Here is a tiny trained network, its code and every weight. The questions are about switching its units off for an input and a target symbol, where a switched-off unit gives its printed mean instead of its output.

import numpy as np


def w(rows, s, z=0):
    codes = np.array(rows[::2]) - 128.0
    scale = np.full(codes.shape[1], s)
    scale[-1] = z or s
    return codes * scale


def f(y):
    return np.maximum(y, 0)


def softmax(a):
    e = np.exp(a - a.max(-1, keepdims=True))
    return e / e.sum(-1, keepdims=True)


def log_softmax(a):
    a = a - a.max(-1, keepdims=True)
    return a - np.log(np.exp(a).sum(-1, keepdims=True))


def net(x, mask):
    ids = ['ΛΞΠΦΨαβδζημτ'.index(c) for c in x.split()]
    T = len(ids)
    res = E[ids] + P[:T]
    u = 0
    for l in range(2):
        r = res
        for j in range(3):
            rows = slice(2 * j, 2 * j + 2)
            q, k, v = (r @ M[l][rows].T for M in (Q, K, V))
            z = softmax(np.where(np.tri(T) > 0, q @ k.T / 2**0.5, -1e9)) @ v
            o = O[l][rows]
            res = res + np.where(mask[u + j], z, o[:, -1]) @ o[:, :-1]
        u += 3
        y = f(res @ A[l][:, :-1].T + A[l][:, -1])
        res = res + np.where(mask[u : u + 16], y, B[l][:, -1]) @ B[l][:, :-1]
        u += 16
    return log_softmax(res[-1] @ U[:, :-1].T + U[:, -1])


Q, K, V, O, A, B = {}, {}, {}, {}, {}, {}
E = w([
[102,97,191,87,238,60],'Λ',
[27,171,159,90,134,139],'Ξ',
[128,238,49,92,123,107],'Π',
[154,177,251,55,97,34],'Φ',
[66,69,112,160,222,97],'Ψ',
[73,159,103,190,102,157],'α',
[31,159,98,134,54,108],'β',
[83,179,128,116,82,127],'δ',
[25,65,98,147,148,145],'ζ',
[157,69,44,85,96,143],'η',
[61,177,75,162,80,128],'μ',
[111,188,123,140,107,130],'τ',
],0.018)
P = w([
[197,94,150,248,191,39],'0',
[26,29,254,36,86,105],'1',
[38,55,216,58,79,117],'2',
[53,87,183,79,68,118],'3',
[59,101,164,92,78,136],'4',
[77,120,156,97,79,140],'5',
[80,131,148,116,88,162],'6',
[75,143,137,127,82,169],'7',
[81,153,132,132,83,184],'8',
[87,165,120,141,88,198],'9',
[97,171,108,153,87,211],'10',
[97,179,113,151,85,234],'11',
[92,193,104,164,85,241],'12',
],0.0073)
Q[0] = w([
[9,85,82,104,106,110],'L0H1',
[122,115,69,91,42,108],'L0H1',
[125,118,97,93,93,163],'L0H2',
[165,163,159,141,125,136],'L0H2',
[192,113,102,169,153,105],'L0H3',
[33,123,169,155,98,37],'L0H3',
],0.011)
K[0] = w([
[36,64,71,112,103,192],'L0H1',
[201,115,128,146,1,210],'L0H1',
[95,123,124,118,34,186],'L0H2',
[143,149,186,92,121,139],'L0H2',
[117,157,141,42,167,202],'L0H3',
[90,199,170,144,185,132],'L0H3',
],0.0077)
V[0] = w([
[115,140,59,200,192,171],'L0H1',
[143,144,102,133,25,187],'L0H1',
[228,170,190,159,58,118],'L0H2',
[172,104,114,187,87,222],'L0H2',
[86,253,190,154,245,138],'L0H3',
[235,115,112,173,106,142],'L0H3',
],0.0063)
O[0] = w([
[102,125,116,55,128,2,42],'L0H1',
[135,43,197,117,141,145,209],'L0H1',
[91,37,160,163,40,84,16],'L0H2',
[138,148,110,114,156,40,53],'L0H2',
[234,79,120,146,109,147,26],'L0H3',
[95,130,92,148,70,52,4],'L0H3',
],0.0074,0.0035)
A[0] = w([
[122,102,167,161,194,105,114],'L0N1',
[157,185,167,149,100,106,62],'L0N2',
[121,53,96,108,143,89,131],'L0N3',
[86,84,76,164,166,162,177],'L0N4',
[151,36,69,157,165,128,149],'L0N5',
[118,6,188,173,196,65,81],'L0N6',
[87,171,59,142,80,107,26],'L0N7',
[105,117,126,112,39,116,198],'L0N8',
[231,93,115,67,134,117,64],'L0N9',
[141,111,147,187,105,117,152],'L0N10',
[166,140,79,177,128,90,66],'L0N11',
[95,116,188,121,170,152,192],'L0N12',
[139,169,169,9,152,41,30],'L0N13',
[173,194,157,163,151,40,45],'L0N14',
[157,121,152,162,97,160,155],'L0N15',
[108,116,77,114,113,120,4],'L0N16',
],0.012,0.0049)
B[0] = w([
[182,105,220,91,90,105,153],'L0N1',
[146,109,129,81,113,114,156],'L0N2',
[137,116,183,125,152,135,174],'L0N3',
[148,151,157,60,112,134,255],'L0N4',
[97,88,171,114,139,139,177],'L0N5',
[158,38,204,192,116,161,152],'L0N6',
[80,92,165,119,93,178,180],'L0N7',
[149,185,115,135,180,149,238],'L0N8',
[119,61,132,216,8,220,134],'L0N9',
[124,160,100,125,157,108,147],'L0N10',
[108,75,110,146,76,95,136],'L0N11',
[144,137,80,145,87,139,236],'L0N12',
[149,74,160,189,78,190,151],'L0N13',
[147,80,93,126,90,131,136],'L0N14',
[129,131,94,72,141,101,178],'L0N15',
[117,128,137,83,162,111,147],'L0N16',
],0.012,0.0076)
Q[1] = w([
[57,147,131,178,165,224],'L1H1',
[157,19,184,5,180,104],'L1H1',
[104,162,81,116,28,174],'L1H2',
[46,117,127,46,159,105],'L1H2',
[189,49,140,80,116,74],'L1H3',
[113,181,40,200,93,145],'L1H3',
],0.011)
K[1] = w([
[91,86,72,209,210,22],'L1H1',
[113,178,119,40,147,252],'L1H1',
[141,156,35,131,50,154],'L1H2',
[58,88,114,30,143,141],'L1H2',
[143,171,173,95,89,255],'L1H3',
[134,82,139,193,20,18],'L1H3',
],0.009)
V[1] = w([
[132,71,1,129,19,118],'L1H1',
[220,108,154,121,100,188],'L1H1',
[112,210,87,138,120,84],'L1H2',
[128,157,88,63,110,130],'L1H2',
[2,81,176,179,124,178],'L1H3',
[127,212,124,92,113,232],'L1H3',
],0.0089)
O[1] = w([
[80,96,141,137,91,2,113],'L1H1',
[124,91,174,100,246,109,244],'L1H1',
[130,102,125,142,89,202,18],'L1H2',
[154,102,180,175,155,93,210],'L1H2',
[244,156,167,90,74,113,254],'L1H3',
[117,104,88,5,128,121,185],'L1H3',
],0.009,0.0066)
A[1] = w([
[113,43,194,118,188,128,85],'L1N1',
[173,167,139,174,145,85,154],'L1N2',
[74,106,63,166,234,146,61],'L1N3',
[108,172,106,209,164,147,180],'L1N4',
[85,142,93,103,137,187,172],'L1N5',
[69,34,120,102,97,96,115],'L1N6',
[169,165,98,162,73,120,106],'L1N7',
[169,155,184,79,87,95,9],'L1N8',
[133,226,64,84,183,88,91],'L1N9',
[81,179,11,150,74,117,182],'L1N10',
[68,112,43,186,140,162,130],'L1N11',
[124,106,133,102,132,54,93],'L1N12',
[139,49,129,86,140,164,82],'L1N13',
[158,105,134,240,102,146,79],'L1N14',
[71,195,120,206,74,102,25],'L1N15',
[80,240,93,103,150,77,106],'L1N16',
],0.011,0.012)
B[1] = w([
[142,127,44,112,34,140,253],'L1N1',
[86,109,170,79,85,152,185],'L1N2',
[62,163,196,6,68,204,155],'L1N3',
[187,57,128,185,145,111,189],'L1N4',
[202,131,102,127,189,111,224],'L1N5',
[196,159,171,163,142,162,175],'L1N6',
[32,178,114,153,83,150,181],'L1N7',
[67,83,81,165,170,164,200],'L1N8',
[2,206,47,179,154,107,187],'L1N9',
[195,64,14,81,103,128,164],'L1N10',
[84,114,40,198,134,106,148],'L1N11',
[196,200,134,138,165,194,173],'L1N12',
[67,130,213,228,112,76,244],'L1N13',
[16,150,115,96,194,123,175],'L1N14',
[132,132,159,84,164,25,167],'L1N15',
[182,120,91,203,81,110,156],'L1N16',
],0.008,0.012)
U = w([
[160,12,230,28,57,139,228],'Λ',
[85,193,133,28,193,108,213],'Ξ',
[164,156,158,154,95,98,118],'Π',
[39,54,109,127,85,179,81],'Φ',
[105,86,177,195,153,152,101],'Ψ',
[30,140,223,107,93,93,3],'α',
[181,143,65,81,40,176,59],'β',
[143,79,74,181,95,149,154],'δ',
[190,130,118,164,132,165,105],'ζ',
[99,216,169,164,36,184,96],'η',
[70,133,113,89,1,85,95],'μ',
[92,80,123,183,118,99,130],'τ',
],0.0065)

Each question gives the input, a string of symbols that net reads in full, and the target symbol t.
The units are the heads (2 rows each of Q, K, V and O) and the neurons (one row each of A and B). Each row of codes is followed by its name. A weight is (code - 128) times the scale printed after its matrix; where a second scale follows, it is the last column's (O, A, B and U).
mask holds one flag per unit, layer by layer, with each layer's heads first. A switched-off unit (its flag False) gives its mean, the last column of its rows in O or B, instead of its output. The means were averaged over made-up inputs and are rounded, as every weight is.
A unit's drop is (log p(t) with every unit on - log p(t) with that unit switched off) / (log p(t) with every unit on - log p(t) with every unit switched off).
The circuit of an input: a set's keep is (log p(t) with only the set's units on - log p(t) with every unit switched off) / (log p(t) with every unit on - log p(t) with every unit switched off). Starting from the 12 units with the biggest drops (on a tie, the unit counted first), units are removed one at a time, each time the one whose removal leaves the highest keep (on an exact tie, the one counted first), for as long as the keep stays at least 0.8.
circuit, biggest first: the units of the circuit, biggest drop first
most important unit: the unit with the biggest drop
top k neurons: the k neurons with the biggest drops, biggest first
top k neurons in layer l: the k neurons of layer l with the biggest drops, biggest first
heads that matter: for each layer, one digit per head in row order, 1 if its drop is at least 0.15 and else 0, layers parted by /
input η δ ζ, target Λ: circuit, biggest first => [L0N6 L1H3]
input Λ β δ, target Λ: heads that matter => 001 / 101
input Ξ η β Ψ, target Λ: most important unit => L0N6
input β η τ η η μ, target β: circuit, biggest first => [L1H1 L1N10 L1N13 L0N6]
input μ η μ Φ Π μ α μ μ η μ Φ, target Ξ: heads that matter => 100 / 001
input α μ η Ξ, target α: top 2 neurons in layer 1 => [L1N14 L1N15]
input Π β β δ η η τ η Φ η τ Π Π, target Π: heads that matter => 101 / 100
input μ η η η η Φ Ψ η Φ Ξ τ τ Λ, target Λ: top 2 neurons in layer 0 => [L0N13 L0N12]
input Φ η Π, target Φ: top 3 neurons => [L1N3 L0N15 L1N11]
input μ η Π μ δ α μ τ, target μ: top 2 neurons in layer 1 => [L1N10 L1N7]
input η Φ η η β α, target η: heads that matter => 011 / 101
input η μ η η α η δ η η μ Φ Ψ, target Λ: top 2 neurons => [L0N6 L1N9]
input η η η τ β τ, target η: top 2 neurons in layer 0 => [L0N3 L0N5]
input μ η Φ η η ζ Ψ μ μ β η δ, target μ: most important unit => L1H1
input Ψ ζ η η β μ Π, target Ψ: heads that matter => 100 / 001
input η μ Φ Π η Ψ η μ Λ, target Λ: heads that matter => 000 / 000
input η Ψ μ η α η, target Ξ: heads that matter => 001 / 000
input τ η Φ μ Λ Φ Ψ η μ, target τ: heads that matter => 001 / 101
input η α μ, target η: heads that matter => 011 / 101
input α δ η α η Π η Π η Π η η Π, target α: most important unit => L1H3
input β η ζ δ η η Ψ β, target β: top 2 neurons => [L0N4 L1N10]
input η Φ Ψ Ψ, target Ξ: heads that matter => 110 / 110
input Φ η η τ η η η α η ζ η η δ, target Φ: top 4 neurons => [L1N3 L1N11 L0N15 L0N2]
input Φ Ψ η η η μ Ψ β μ η β, target Φ: top 2 neurons => [L1N3 L1N11]
input α μ Ψ η η τ μ μ Φ Φ β β, target α: top 2 neurons => [L0N11 L0N14]
input η β τ Ξ Λ μ, target η: top 2 neurons in layer 0 => [L0N11 L0N5]
input μ μ ζ Π, target μ: most important unit => L1H1
input Ψ μ η Φ η η η Ξ, target Ψ: heads that matter => 100 / 101
input β μ β β Ψ α Λ η μ Φ α η, target Ξ: heads that matter => 001 / 001
input α ζ Ξ β Π β η η η μ β μ, target α: heads that matter => 111 / 101
